In the rows, zero is written as 128.
Facts:
baro (μ 277) (φ podon)
batravu (μ 277) (Π moteno,gruplokul,bupeflum) (φ drizum)
berugu (μ 277) (φ draflol)
bobigon (φ briflem)
boflur (μ 277) (φ sopul)
bogra (μ 452) (φ gralo)
bovem (μ 52) (φ stubam)
brafal (μ 452) (φ gruplokul)
bragu (μ 773) (φ vudral)
braviflo (μ 277) (Π brikabro) (φ setinam)
bresom (μ 277) (φ mubra)
breste (μ 277) (φ stupleki)
briflem (Π gredom)
briflu (μ 52) (φ fufa)
brikabro (μ 52) (φ grulum)
brozi (μ 277) (φ vitren)
brumos (μ 277) (φ stubam)
bupeflum (μ 52) (φ pekor)
dati (μ 853) (φ pifu)
deplo (μ 853) (φ gruplokul)
didradre (μ 853) (φ gulis)
dranil (μ 853) (Π gulis) (φ poskim)
dratrobe (μ 853) (φ poskim)
dridrum (μ 773) (φ sopul)
drizum (φ setinam)
flapliflek (μ 853) (φ pletas)
fligrek (μ 773) (φ katus)
flinos (μ 277) (φ sirabruk)
flokor (μ 52) (φ bobigon)
fotrur (μ 277) (φ fufa)
fufa (φ stubam)
fulom (μ 853) (φ mustir)
gisuk (φ sopul)
gralak (μ 853) (φ tratu)
gralo (φ setinam)
graviskim (μ 277) (φ poskim)
gredom (μ 853) (φ gisuk)
gregro (μ 452) (φ bubus)
greronur (μ 52) (φ sopul)
gribik (μ 853) (φ poskim)
gribos (μ 452) (φ sirabruk)
grifli (μ 277) (Π klipli,pluplu) (φ groplin)
grinur (φ setinam)
groplin (φ setinam)
grotar (μ 277) (Π klesku) (φ grulum)
grubuta (μ 52) (Π gribik,piflupus) (φ mubra)
grulum (Π flapliflek) (φ klugu)
gruplokul (φ truskor)
gulis (φ sopul)
gutas (μ 277) (Π vadram) (φ grulum)
kasteplis (μ 853) (φ groplin)
katus (φ sirabruk)
kemes (μ 52) (φ vudral)
kiman (μ 52) (φ klugu)
klarunal (μ 452) (φ briflem)
klesku (μ 853) (φ klugu)
klipeda (μ 853) (φ mubra)
klipli (μ 277) (φ klugu)
klodrel (μ 277) (φ briflem)
klopefes (μ 853) (φ poskim)
klopuna (μ 277) (φ mustir)
klude (μ 452) (φ fufa)
kudes (Π brikabro,soka)
kududri (μ 773) (φ mubra)
ladun (μ 277) (φ bubus)
laplom (μ 277) (φ drizum)
lebul (μ 773) (φ stubam)
limi (μ 853) (φ grulum)
linum (μ 52) (φ fufa)
liple (μ 277) (φ drizum)
madru (μ 452) (φ mubra)
meplo (μ 52) (φ grulum)
metrek (μ 277) (Π klodrel) (φ drizum)
metri (μ 52) (φ klugu)
mevo (μ 277) (φ fufa)
miskil (μ 277) (φ bobigon)
mobi (μ 52) (φ drizum)
moteno (μ 277) (φ drizum)
mubra (Π tebris,triplu,brafal) (φ klugu)
mubre (μ 52) (Π stotrok) (φ pifu)
mustir (φ bubus)
nabul (μ 52) (φ gulis)
nerum (μ 52) (φ groplin)
nosek (μ 277) (Π bogra,zubrasul,stelu) (φ klugu)
paril (φ stezi)
patalin (μ 277) (φ draflol)
pebror (μ 277) (Π stezi,brumos,skupes) (φ pletas)
peflar (μ 773) (Π klopefes) (φ poskim)
piflupus (μ 773) (φ draflol)
pimedro (μ 277) (φ groplin)
plestebi (μ 277) (φ gulis)
pletas (Π kasteplis,plodetrar) (φ klugu)
plilovu (μ 277) (φ katus)
plodetrar (μ 277) (φ gruplokul)
pluplu (φ stezi)
pluren (μ 277) (Π trese,trumos,klopuna) (φ kudes)
poskim (Π sapal,trere) (φ sopul)
pudrem (μ 277) (Π ladun) (φ pluplu)
ribro (μ 773) (φ grulum)
rogisku (μ 853) (φ paril)
rolik (μ 853) (Π briflu) (φ stupleki)
sapal (μ 277) (φ sirabruk)
seban (μ 452) (Π stotrok) (φ pifu)
sedulok (μ 277) (Π stezi,mevo,gruplokul) (φ grulum)
setinam (Π brumos,plodetrar,kiman,skaro,greronur)
siril (μ 277) (Π grinur) (φ briflem)
skapom (μ 853) (Π klarunal) (φ pifu)
skaro (μ 277) (φ gulis)
skebrivim (μ 277) (φ stubam)
skipun (μ 277) (φ mustir)
skobra (μ 277) (φ stupleki)
skoger (μ 452) (φ sopul)
skupes (μ 853) (φ vudral)
soka (μ 452) (φ drizum)
stelu (μ 853) (φ gulis)
stotrok (μ 277) (φ grinur)
stumutu (μ 277) (Π brozi,tasi,madru) (φ stupleki)
stupleki (φ bubus)
stuzaflen (μ 853) (Π bobigon) (φ draflol)
taples (μ 853) (Π tifuvis) (φ pifu)
tasi (μ 277) (φ vagruk)
tatefin (Π patalin,liple,stotrok) (φ briflem)
tebris (μ 277) (φ katus)
tifuvis (φ sopul)
trasin (μ 52) (φ stupleki)
tratu (Π trasin,vebeki) (φ setinam)
trere (μ 277) (φ grulum)
trese (μ 277) (φ draflol)
treskofel (μ 277) (φ tratu)
triplu (μ 277) (φ draflol)
troflus (μ 773) (φ mustir)
trumos (μ 277) (φ tifuvis)
vadram (μ 773) (φ poskim)
vagruk (φ sopul)
vaskor (φ sopul)
vebeki (μ 277) (φ poskim)
vibibrek (μ 853) (Π fufa,baro) (φ gulis)
vitren (φ draflol)
vudral (φ podon)
zadrega (μ 853) (φ klugu)
zalim (μ 277) (Π gredom,nerum,breste,mevo) (φ pekor)
zubrasul (μ 853) (φ gulis)

Known rows:
[105 151 147 136 156 149 128 146 155 129 117  98 113 145  92  87 141 172
 163 124 135 124 111 124 138 122 145 147 130 121  95 131 130 132  95 158
 112 131 141 131 157 129 120]: patalin
[114 122 152 148 190 149 142 155 128 155 138  91 119 151  87 116 152 164
 112 138 111 121 112 146 129 160 145 166 136 123 108 134 139 124 101 140
 116 139 135 121 181 163 120]: trere
[147 170  94 126  75 190 180 157 183 164  84 115 130  97  95 156 137  72
 145 116 124 182 137 152 146 191 152 177  95 151 111 175 160 104 121 119
 108 151 123 103 136 125 164]: grifli
[132 178 129  94 151 186 121 121 191  95 112  72 109 106  53  73 163 198
 236  76 230  86 104 115 144 108 151 149 154  44 101  96 154 140  88 156
  64 156 116 117 120 114 108]: stotrok
[101 142 145 142 151 142 131 156 145 137 115 108 116 148  99  97 138 167
 145 136 110 134 113 130 136 134 145 153 120 139  97 140 128 127 100 161
 121 126 143 132 166 130 125]: triplu
[ 92 124 132 144 170 144 105 161 154 125 115 112 126 141  97  92 134 161
 132 120  89 113 165 124 135 163 171 123 105 132  89 140 130 117  95 152
 119 133 135 110 147 129 131]: vebeki
[153 188 113 142  94 176 172 144 190 162  97  99 137 115  95 151 138  63
 133 117 115 206 152 132 153 172 147 153 108 157  99 182 148 104 111 107
 116 150 137 114 136 134 159]: pudrem
[151 188 114 144  94 177 172 144 192 161  96  99 137 117  95 151 137  62
 135 117 115 207 151 130 154 170 146 152 108 158  99 181 148 104 111 109
 117 150 138 115 136 132 159]: siril
[128  94 130 109 117 147 152 129 106 110 110 149  88 135 145 153 109 152
 128 121 132  56  92 138 129 100 143 149 111 101 176 117 123 129 147 151
 132  99 101 116 120  77 130]: mobi
[119 140 159 123 128 133 134  91 122  92 126 151 100 149 124 145 131 121
  96 144 145  81 113 113 116  69 132 114 143 122 157 144 103 110 133 130
 158  71 125 110 154  79 121]: trasin
[132 116 154 130 140 130 142 113 118 108 125 128  96 158 147 145 108 140
 117 126 122  85 107 112 137  73 137 121 126 109 161 125 109 129 135 137
 142  98 120 130 120  87 123]: kemes
[126 103 109 148 153 134  90 132 102 109 112 146 145 134 141 126 117 141
 114 137 117 100 171  87 129 128 155  95 107 101 141 129 122 116 132 131
 147 130 118 129 116 107 105]: vadram
[118  86 123 137 158 111 118 136  87 148 179 122 155 131 127 123 153 144
 124 152 136 121 107 138 101 135  86 109 155 116 143  88 137 138 131 115
 125 150 123 124 151 163 144]: limi
[132 105 126 110 142  83  87 111  98  93 143 155 128 114 152 129 112 146
 101 111 108 108 174 116 134 126 133 108 128 114 129 112 114 137 144 122
 136 119 120 136  88 129  98]: vagruk
[139 120 135 109 126  81 111 106  90 103 143 151 118 119 152 133 117 151
 110 124 126 126 131 121 136 102 111 137 142 122 136 113 113 145 149 128
 137 114 125 153 105 132  92]: paril
[141 124 139 126 126  77 123 122  99 112 141 137 123 137 169 136  99 155
 139 126 106 158 117  96 153  74 101 140 132 132 136 108 110 150 147 138
 137 126 132 179  85 113 100]: fufa
[131 105 125 112 145  83  84 111  99  91 142 156 130 114 153 128 112 146
 102 110 108 106 179 115 134 128 135 105 127 114 130 112 115 136 143 120
 135 120 120 135  87 129  99]: sopul

Rows:
No name comes twice in this set of rows, the named rows included.
[ 94 127 137 142 167 143 109 157 152 127 114 109 121 144 100  88 134 163
 136 119 100 112 154 130 134 157 167 126 110 130  90 138 128 124  96 153
 119 131 137 115 150 135 129]	boflur
[134 123 124 152 136 129 120 131  96 125 109 132 131 151 154 122 109 153
 143 147 140 127 109  88 134  84 127 121 121 110 147 123 115 134 132 144
 146 129 131 167 123 107 100]	lebul
[123  83 150 129 153 110 123 122 133 139 177 103 138 149 130 143 133 142
 103 144 113  94  91 138  98 121 113 119 154 136 152  98 140 126 143 125
 119 134 122 110 137 132 136]	madru
[133  95 107  85 100 102 125 126  79 107 124 175 112  92 151 141 115 163
 128 122 140  93 110 150 125 128 118 170 124 113 153 103 130 144 164 145
 126 116 104 139 104 117 101]	drizum
[139 121 134 110 125  80 111 109  91 102 145 153 122 117 149 139 118 150
 107 127 120 132 135 117 138 101 110 139 140 124 136 116 115 141 151 128
 139 114 123 151 107 126  93]	pluplu
[126 141 142 104 118  84 104  85  96  91 142 170 123 112 136 128 133 133
  95 139 153 118 131 123 114  92 106 126 158 131 132 126 107 131 145 124
 151  92 131 137 134 124  89]	bubus
[ 82  91 116  97  95 113 144 141 123 116 139 131 117 137 171 137  92 138
 127 151 150  73  67 154  89 137 139 111 133 137 142  93 174 149 138 143
 115 113 110 112 118 121 146]	soka
[139 123 138 120 126  81 117 115  96 110 142 143 120 131 164 131 105 153
 131 124 119 142 120 107 143  84 106 136 135 126 136 107 111 149 145 135
 137 121 131 171  92 121  96]	stubam
[128 197  94  93  61 105 199 106 106 103 115 131 117 123 223 200  46   5
  63 137 185 200 149 129 128 174 162  74 142 132 110 146 201 161 117  50
 135 111 120 154  59 193 127]	kudes
[136 110 155 131 140 134 139 109 118 114 120 132  95 157 149 140 108 135
 119 121 126  77 107 123 132  80 136 120 124 112 163 127 102 129 137 137
 143  97 122 129 120  94 125]	bupeflum
[104 141 141 144 150 141 131 162 146 136 122 109 121 141  85 109 147 171
 137 140  90 145 124 120 144 133 141 166 116 145  99 145 129 116 108 160
 124 130 138 124 171 115 127]	plodetrar
[ 89 204  86 109  66 175 227 163 151 140  74  99 103 134 168 164  69  31
 105 142 181 185 118 162 125 225 201 111 112 142  79 168 225 149  78  91
 112 124 123 124 119 190 162]	braviflo

Now the same objects, written a new way:
Known rows:
[120 131 124 138 134 129 124 153 120 117 138 126 127 121 113 126 139 130
 122 148 123 130 124 129 129 125]: berugu
[132 142 150 158 128 158 115 154 109 119 121 136 109 106 118 123 129 124
 120 190 137 133 127 141 116 107]: stumutu
[114  96  96 107  84 127  86  92 145 163 123 111 135 121 178 134  91 150
 132  77 140 119 129 126 135 139]: brafal
[130 128 130 133 138 124 137 120 123 146 127 124 118 135 118 128 116 140
 129 145 128 137 136 116 127 137]: draflol
[152 123 130 120 122 138 164 130 126 162 130 125 133 142 115 121 118 103
 142 172 135 144 154 113 115 119]: mubra
[129 127 117 140 146 119 140 124 120 148 137 117 114 136 118 128 114 144
 125 143 129 136 129 112 134 139]: stubam
[131 154 147 142 164 124 152 132 140 191 119 133 128 142 129 122 125 113
 128 177 132 131 146 142 128 135]: setinam
[141 134 128 149 160 135 147 105 117 181 126 140 116 138 121 121 121 116
 129 189 151 140 134 123 116 136]: tatefin
[111 115 113  98 145 121 123 103 129 138 115 160 134 148 112 128 130 138
 159 102 117 124 103 117 119 166]: tifuvis
[127 102  88 109 155 128 115  96 147 113 105 119 136 118 125 129 148 122
 150  82  73 136 138 108 132 111]: kiman
[156 120 113 137  99 128 156 188 139 128 141 132 109 139 144 130 111 139
 106 137 177 117 128 121 136 156]: lebul
[115 146 137 135 146 126 129 170 135 129 127 126 139 123 122 127 143 123
 123 149 116 126 132 143 137 129]: treskofel
[104 116  92 127 147 122 104 150 133  93 139 124 130 121 119 132 151 145
 130 116 114 128 115 119 138 145]: brumos
[155 122 125 132  92 133 153 185 142 124 133 140 110 139 143 131 113 136
 113 138 177 118 134 126 132 155]: bragu
[111 115 113 113 146 125 115 117 139 127 120 130 124 137 122 138 130 151
 147 108 115 139 135 115 128 157]: stezi
[148 156 154 141 131 139 142  84  94 131 136 137 125 121 160 130 124  92
  99 146 179 123  94 132 113 111]: vibibrek
[128 140 142 115 132 122 144  93 102 152 120 152 128 135 111 133 119 126
 126 123 127 126 124 117 118 141]: sopul

Rows:
No name comes twice in this set of rows, the named rows included.
[143 130 112 161 187 130 131  67 119 178 109 135 113 115 123 113 137 101
 121 165 113 131 126 126 122  94]	mubre
[134 119  97 156 175 112 128  82 118 145 124 111 111 117 119 119 129 133
 120 117  95 128 121 111 142 101]	linum
[135 120 106 152 173 115 126  81 121 147 119 115 115 116 119 120 131 132
 121 118  91 128 126 114 137 101]	bovem
[106 131 174  88  65 108 148 198 105  79 137 119 141 147  73 118 101 173
 158  55  70 100  89 133 145 123]	vebeki
[131 116 120 111  74 128 113  67 113 194 122 129 138 120 167 128  85 123
 115  99 154 110 118 130 122 126]	skoger
[ 96 138 118 121 155 124 109 173 161 109 123 130 147 121 131 135 158 132
 135 117 101 123 128 143 142 147]	moteno
[131 108 112 125  79 131 107  89 130 191 127 108 128 120 173 125  84 132
 118 116 156 117 132 133 130 124]	gribos
[123 108 172 113  88 118 118 150 135  90 104 100 111 133  84 111  90 192
 181  48  40 113 115 138 145  88]	trasin
[121 130 106 149 145 121 129 156 114 120 148 117 123 122 114 124 136 135
 116 151 128 128 118 123 139 128]	fotrur
[111 130 128 119 144 120 107 125 171  99 132 119 142 141 166 134 147 128
 139  88 142 124 114 148 137 144]	kasteplis

